In the rows, zero is written as 128.
Each row of numbers belongs to one of the things below and depends on some of the facts about them. Some rows are named. Which thing is each other row?

Facts:
{(10), (234), (306), (534), (737)} λ (924)
{(1005), (1069), (1284), (1305), (1379), (181), (24)} λ (1198)
{(1016), (1201), (656), (762), (986)} λ (747)
{(1020), (125), (1480), (1593), (18), (317), (967)} λ (290)
{(1043), (1161), (1343), (1458), (1563), (247)} λ (1538)
{(1062), (1253), (222), (70), (92)} λ (653)
{(1076)} λ (1279)
{(1083), (1442), (1560), (423), (73), (753), (865)} λ (1534)
{(1102), (37), (661)} λ (1442)
{(1121), (541), (857)} λ (1564)
{(1126), (1197), (1403), (1478), (1538), (1564), (1574), (290), (293), (788), (880)} λ (203)
{(1128), (1149), (1383), (1425), (201), (294), (398), (424), (56), (730)} λ (1091)
{(1138), (1225), (1279), (391), (393), (924)} λ (495)
{(1174), (1247), (1366), (1376), (1598), (481), (686)} λ (294)
{(1198), (1370), (1408), (220), (367), (699), (747), (779), (827)} λ (980)
{(1232), (1439), (1548), (555), (630)} λ (699)
{(1256), (80)} λ (1488)
{(1267), (1583), (212), (766)} λ (1425)
{(1336), (1414), (450), (733), (794), (806), (817)} λ (56)
{(1356), (1394), (1424), (389), (49), (665), (955)} λ (1478)
{(145), (30), (529), (709), (751), (809), (921)} λ (1370)
{(1488), (1497), (653)} λ (1243)
{(1528), (328), (539), (564), (884)} λ (865)
{(1561)} λ (912)
{(205), (614), (847)} λ (1561)
{(254)} λ (283)
{(283), (639)} λ (341)
{(773), (831), (985)} λ (788)
θ (234) <- (10)
θ (306) <- (10)
θ (1069) <- (1005)
θ (181) <- (1005)
θ (1161) <- (1043), (1563)
θ (1284) <- (1069), (181)
θ (391) <- (1138)
θ (1598) <- (1174)
θ (481) <- (1174), (1598)
θ (656) <- (1201)
θ (555) <- (1232), (1439)
θ (18) <- (125), (317)
θ (1480) <- (125)
θ (80) <- (1256)
θ (766) <- (1267), (212)
θ (1005) <- (1305), (1379)
θ (1563) <- (1343)
θ (1424) <- (1356), (1394), (665)
θ (665) <- (1356)
θ (1247) <- (1366)
θ (1305) <- (1379), (181)
θ (1149) <- (1383)
θ (730) <- (1383)
θ (880) <- (1403)
θ (1574) <- (1403), (880)
θ (827) <- (1408)
θ (1336) <- (1414)
θ (389) <- (1424), (49)
θ (30) <- (145)
θ (1343) <- (1458)
θ (423) <- (1560)
θ (398) <- (201), (424)
θ (847) <- (205), (614)
θ (1253) <- (222)
θ (1197) <- (293)
θ (709) <- (30)
θ (1528) <- (328), (884)
θ (1408) <- (367)
θ (779) <- (367)
θ (661) <- (37)
θ (955) <- (389)
θ (1560) <- (423), (73)
θ (753) <- (423)
θ (1128) <- (424), (730)
θ (1376) <- (481)
θ (1356) <- (49)
θ (1394) <- (49)
θ (737) <- (534)
θ (328) <- (539)
θ (857) <- (541)
θ (1548) <- (555)
θ (539) <- (564)
θ (529) <- (709)
θ (794) <- (733), (806)
θ (534) <- (737)
θ (809) <- (751)
θ (1256) <- (80)
θ (817) <- (806)
θ (220) <- (827)
θ (985) <- (831)
θ (70) <- (92)
θ (1593) <- (967)
θ (762) <- (986)

Some things and their rows:
(203): [ 95 103 104 141 134 133 153 148 132 138 123 150 121 126 155  56 175 106
 134 122  99  94 129  85 103 145  88  84 135  90  65 133 112 124 172 133
 165 121 137 149 153 106 131 140 172 182 143 116 163 110 102 152 171]
(247): [112 126  91 146 155 129 160 134 158 132 136 157 112 148 147  66 172  86
 131 107 114  93 144  68 108 139 101  94 157  85  78 154 121 104 160 140
 148 125 133 137 153 101 156 154 167 169 136 110 174 104  82 154 185]
(49): [123 106  90 124 110 133 144 108 140 130 145 166 114 153 125  89 202  53
 159  85 145  91 146  91 107 130 105  63 152  85  93 169 135  95 158 161
 154 125 100 140 179  75 151 159 170 139 167 136 155 120  92 148 186]
(367): [ 84 128 112 128 122 129 130 121 127  98 160 161 119 116 159  97 167  95
 194 168 107 131 148 129 124 173  99  82 160  86  98 145  81  96 183 167
 107 114 153 147 131 108 132 145 154 174  93 106 123  68  99 133 172]
(985): [113 132  93 149 162 128 160 136 150 132 133 158 123 148 148  61 167  92
 117 108 111  94 135  65 103 144  99 100 159  89  77 144 124 107 162 142
 145 129 135 137 152 110 158 154 168 177 137 113 177 102  88 155 189]
(831): [107 120  89 143 147 129 160 135 165 131 138 152 104 143 149  71 175  83
 144 109 116  95 152  77 112 136 104  88 152  82  75 166 117 103 160 139
 152 119 133 139 155  95 150 152 169 163 133 108 170 105  78 151 180]
(1343): [ 98 135  84 147 170 142 170 125 174 148 132 145 136 115 148  86 201  83
 162 125 116  89 128  47 119 132 122  97 163  72  83 143 140  95 166 126
 159 163 137 128 153  94 129 166 161 194 143 119 151 100  66 156 135]
(534): [134 126 100 144 162 110 162 110 107 153 112 149 153 114 167  65 171  92
 148 174  89 115 154 127  96 123 166  99 148  82  58 170 126 133 179 138
 138 101 147 153 152 121 147 164 157 177 106 155 179 115 134 150 178]
(1480): [112 135  89 148 160 125 163 144 156 132 132 157 121 149 148  61 166  89
 109 102 110  95 137  62 101 143 100 102 156  88  74 148 125 107 160 143
 147 127 135 135 151 114 163 153 171 171 135 113 184 100  87 156 192]
(181): [120 133 121 156 143 129 101 119 122 101 125 150  83  96 141  97 155 106
 168 166  78 107 130 125 115 168  78  94 183 120 107 193  99  85 150 109
 148 130 179 145 159 132 158 137 130 165 143 120 168  59 159 118 141]
(1083): [ 88 139 111 131 154 117 145 112 137 108 111 154 113 106 148  86 166 110
 135 166  76  90 149 111  89 161 110 112 145 113  70 150 126 136 177 165
 151 118 131 148 188 117 148 150 186 163 127 116 156 105  82 148 159]
(766): [137 120 100 153 168 128 176 124 125 122 122 144 174 100 156  86 138 113
 104 144  73 117 121 100 126 178  97 126 159 128  76 127 134  95 167 159
 151  99 117 161 165  96 117 154 216 164 118 110 176  83 119 146 156]
(234): [137 132 101 147 171 109 164 114 101 153 109 151 163 115 168  60 167  98
 132 173  86 115 145 120  90 128 162 106 150  85  58 159 130 135 180 141
 135 106 149 152 150 129 151 164 158 184 108 158 184 113 140 153 183]
(1279): [109 101 109 140 138 122 155 133 100 152 108 146 146 107 167  55 176 110
 144 162  84 107 134 119  95 134 127  85 129  87  53 142 115 142 183 131
 160 107 146 159 152 116 125 147 164 186 126 142 166 118 135 151 167]
(1243): [ 92 112 115 146 132 130 151 126 118 138  97 134 118 106 167  57 169 109
 145 137  90 122 122 113  89 164  88  92 128 100  56 127 105 118 167 132
 155 113 135 160 180 119 112 132 182 195 149 133 149 100  99 151 169]
(1161): [103 144  87 151 184 141 171 127 162 148 128 149 151 119 148  80 195  90
 140 123 112  88 114  37 111 138 117 106 167  77  84 126 146  99 167 128
 153 172 139 126 151 106 136 168 160 205 145 123 157  97  75 159 143]
(865): [ 68 115 119 125 135 123 141 130 122 115 103 157 111  92 150  73 174 125
 129 170  66  80 137 112  83 160  95 100 126 112  60 129 116 160 185 161
 172 123 130 154 186 119 137 140 184 169 136 114 151 120  85 151 148]
(656): [ 97 164 116 142 143 119 141 146 126 104 137 147 132 104 151  97 166 101
 152 152  86 114 128 106 106 173  90 107 163 122  77 150 112 109 162 149
 123 133 165 136 160 134 132 149 162 183 133 124 162  67 155 118 181]

Name these rows:
No name comes twice in this set of rows, the named rows included.
[115 138  90 150 165 124 163 145 152 132 131 158 127 149 149  58 163  92
 102 101 109  95 132  58  98 146  98 106 158  89  74 141 127 108 160 144
 145 130 136 135 150 118 165 153 170 175 136 115 186  99  89 157 196] : (18)
[113 137  96 149 166 125 160 135 142 128 126 155 132 141 150  62 162  97
 112 116 103  97 130  71  98 151 100 107 158  95  74 139 128 111 165 145
 142 128 137 139 155 118 155 153 172 181 135 119 177  98  96 155 190] : (1574)
[114 132  91 149 162 129 161 137 153 132 135 159 121 150 147  61 168  90
 117 105 113  93 136  62 104 142  99 101 160  88  77 144 124 107 161 143
 145 131 134 136 150 109 159 155 167 176 137 113 178 101  86 156 191] : (1593)
[ 90 110 120 126 142 132 125 140 132 108 106 117 140 141 152  68 164 115
 146 132 100  92 119 108  86 157  96  87 128  93  65 141 150 124 205 128
 163  88 165 159 160  95 124 113 203 196 132 118 119  91 123 161 171] : (1561)
[124 146 125 161 161 128 103 123 106 100 120 155 105 100 141  88 148 115
 138 164  74 107 112 111 105 175  72 108 189 127 107 169 109  91 152 115
 140 141 181 143 156 147 166 140 129 181 146 125 175  55 169 123 152] : (1284)
[140 121  98 152 166 126 180 130 127 121 121 143 177  96 157  87 135 113
  96 140  70 119 121  99 126 180  97 130 157 129  74 129 135  94 165 161
 153  96 116 161 165  98 119 152 223 159 116 109 182  81 121 146 157] : (794)
[ 88 146 109 132 156 113 149 123 138 106 107 152 118 103 149  82 162 110
 117 160  72  93 144 108  83 165 110 118 142 113  65 150 128 138 175 167
 153 117 131 147 187 127 155 147 191 161 124 119 165 103  85 149 164] : (1560)
[ 70 115 120 127 134 124 142 130 121 117 103 155 112  95 151  72 173 124
 130 167  68  82 136 111  84 160  94  99 126 111  60 129 116 157 184 159
 170 122 130 155 184 118 135 140 184 170 137 114 152 119  88 150 149] : (1442)
[ 91 108 116 133 137 131 137 141 126 120 108 129 135 124 155  66 167 115
 143 137  92  98 122 107  91 156  94  88 128  97  62 136 132 126 191 133
 163 100 153 158 162 104 120 123 192 191 135 120 137  98 120 154 167] : (912)
[128 126 101 142 160 114 160 113 112 145 113 148 148 115 164  67 171  96
 147 168  90 113 150 123  96 130 152  98 148  87  62 165 126 128 178 139
 141 103 146 153 156 118 143 159 163 178 112 148 173 111 129 149 175] : (1076)
[123 139 124 159 152 128 102 121 115 100 121 153  94  98 141  93 152 111
 152 166  74 105 121 118 110 172  74 101 186 123 107 181 104  87 151 112
 144 136 180 144 158 140 163 138 129 174 145 122 172  58 163 120 146] : (1305)
[ 78 111 117 131 134 125 143 133 121 121 106 151 118  99 153  70 172 121
 133 160  74  88 133 110  88 159  95  96 128 108  60 130 115 148 183 151
 168 119 134 155 177 116 130 138 183 175 137 117 152 115  97 150 154] : (1534)
[125 134 104 146 165 116 158 117 112 138 112 148 152 118 162  66 164 100
 131 161  87 112 139 113  93 142 138 106 150  94  63 152 129 127 176 144
 138 110 145 151 158 123 145 157 168 183 117 144 174 104 127 150 179] : (391)
[119 122 100 139 150 116 158 115 127 139 117 144 133 113 162  75 171  92
 158 163  91 112 156 124 102 134 144  94 145  88  62 172 122 121 175 141
 145 100 144 151 161 109 138 154 170 169 114 139 166 107 117 147 170] : (1138)
[107 124  85 143 144 125 163 142 171 132 138 152 102 144 149  70 174  81
 137 103 115  96 154  73 111 135 106  91 151  81  73 170 117 102 157 139
 153 118 132 137 154 100 155 150 171 157 131 108 177 103  76 152 183] : (317)

Now the same things, written a new way:
Some rows with their names:
(1062): [137 134  64 135 178  77 119 136 164 159  83 133 143 111  84 164 113 137
  44 114  95  92 126 128  86 141 146 113 142 122 163 123 137]
(1121): [111 141 121 107 135 134 142 146 152 174 134 102 118 127 108  91 140 115
 147 139 154 146 120 154  69 145 132 128  77 124  89 142 137]
(730): [153  86 103 178 147 153 118 144 145  99 120 154  71 121 141 141 108 128
 145 146 130 194  50 115 176 144 114 116 169 118 154 142  99]
(1267): [137  81 139 141 120 135 105 132 132 106 118 127  86 108 154 130  86 107
  91 147 113 164  88 157 150 123 105 121 152 138 166 119 125]
(766): [132  87 135 143 148 129  87 125 129  72 100 129 103 113 153 116  76 119
 121 135 130 174  90 158 167 109 138 132 127 122 155 113 107]
(806): [136  69 141 141 117 132 106 136 131 105 114 125  80 104 164 130  78 103
  81 157 114 167  86 164 149 124  93 115 157 144 169 120 128]
(1598): [128  71 136 143 134 125  95 132 128  84 102 124  93 110 169 122  71 115
  94 153 128 170  89 167 156 123 109 118 141 139 158 119 114]
(1225): [123 124 124 130 135 134 124 134 131 140 166 101 104 154 102 124 111 155
  72 122 137 153 138 102 135 121 140 137 165 101  79 121 157]
(1336): [135  78 139 145 144 135  86 127 130  71 104 130  94 109 158 117  76 112
 119 139 126 178  88 162 166 109 132 129 133 124 164 111 111]
(1497): [131 135  85 133 160  92 120 132 150 151  97 129 135 117  93 150 113 137
  68 117 104 104 120 130 101 137 139 120 138 123 148 125 134]
(49): [119 131 121  85  94 162 128 142 162 181 138  86 121  88  67  90 152  89
 117 148 134 109 145 149  25 208 151 117  97 102  86 174 143]
(1534): [139 153  97  90 119  92 117 104  88 131 149 163 195 104 189 133 155 121
 160 104 165  79 117 109 195 120 147 138 169 148 126 150 133]
(73): [ 98 148 109 125 138  92 122 105  92 159 101 120 148 121 118 100 112 139
 106 120 116 118  68 149 141 136 129 129 170 148 113 126 134]
(1043): [116 164 114  90 171 148 135  93 154 198 176 101 103 120 100  85 139  98
 145 135 120 165 144 134  86 182 112 149  64 140  96 100 166]
(656): [116 137 163 174 132 134 146 104  99  85  92 130 141 160 111 143 134 151
 157 113  86 123 162 112 141 110 125 126 122 128 149 108 108]
(1201): [121 131 165 171 112 138 160 109 102 113 105 129 128 156 111 155 140 141
 133 124  73 115 160 113 129 120 100 117 143 140 158 111 123]
(283): [164 137 112  84  85 115 126 132 126 122 172 165 164 113 184 171 150 126
 135 127 170  80 162  90 177 121 118 134 135 139 135 153 122]
(1574): [105 144 118 108 150 126 131 142 149 153 119 100 130 130 109  80 132 123
 161 131 164 154 122 158  80 135 150 134  58 116  80 140 126]

Rows to name:
No name comes twice in this set of rows, the named rows included.
[112 139 117  88 122 155 109 135 157 142 121  87 140  94  65  75 143 100
 150 135 152 119 149 150  42 193 186 128  70  84  75 171 123] : (389)
[174 130  64  96 133  79 123 141 156 140 140 170 180  97 167 199 152 121
  86 114 149  50 179  91 138 131 135 115 144 133 169 154 142] : (1488)
[115 135 119  86 108 157 119 140 159 162 129  86 133  91  66  83 146  96
 135 142 143 116 146 149  34 198 168 123  82  93  81 172 134] : (1356)
[176 128  46 101 149  64 123 145 167 149 127 172 186  91 158 209 152 120
  67 108 141  40 183  91 124 134 143 110 147 133 180 153 148] : (653)
[ 93 155 105 127 159  88 109  99  88 131  89 120 162 126 119  89 105 148
 130 110 131 126  71 149 154 125 155 137 147 136 103 122 118] : (753)
[111 141 117  90 128 154 108 134 157 140 119  89 143  97  67  74 142 104
 154 132 155 124 147 151  48 187 189 130  64  86  73 167 122] : (955)
[106 133 161 172 132 123 147 107  96  86  85 125 146 161 121 143 126 156
 147 122  93 118 165 118 140 113 115 120 119 136 142 113 106] : (1548)
[112 135 123 105 119 134 153 151 153 195 140  99 109 123 109  98 142 109
 124 147 142 141 120 154  59 153 109 121  91 136  95 146 149] : (1403)
[157  81 106 176 131 156 130 148 147 119 129 153  60 116 142 151 114 121
 127 156 120 187  49 114 166 154  92 107 184 127 161 144 110] : (424)
[166 167 122  60  47 118 121 129 127 127 174 177 151 115 162 182 132 148
 121 141 169  63 139  84 187 128  96 147 119 145 131 155  84] : (912)
[105 133 120 101 121 129 157 156 154 202 137  92 112 123 114  92 142 109
 127 154 151 141 121 160  50 155 105 117  82 139  87 150 149] : (125)
[134  71 139 142 122 131 100 133 132  99 112 125  84 105 164 129  79 107
  88 154 117 169  88 164 154 122 100 116 153 141 166 119 125] : (733)
[124  74 135 144 147 122  87 129 127  70  96 124 100 111 169 117  68 119
 107 146 136 174  91 167 165 116 121 122 130 132 153 118 108] : (1376)

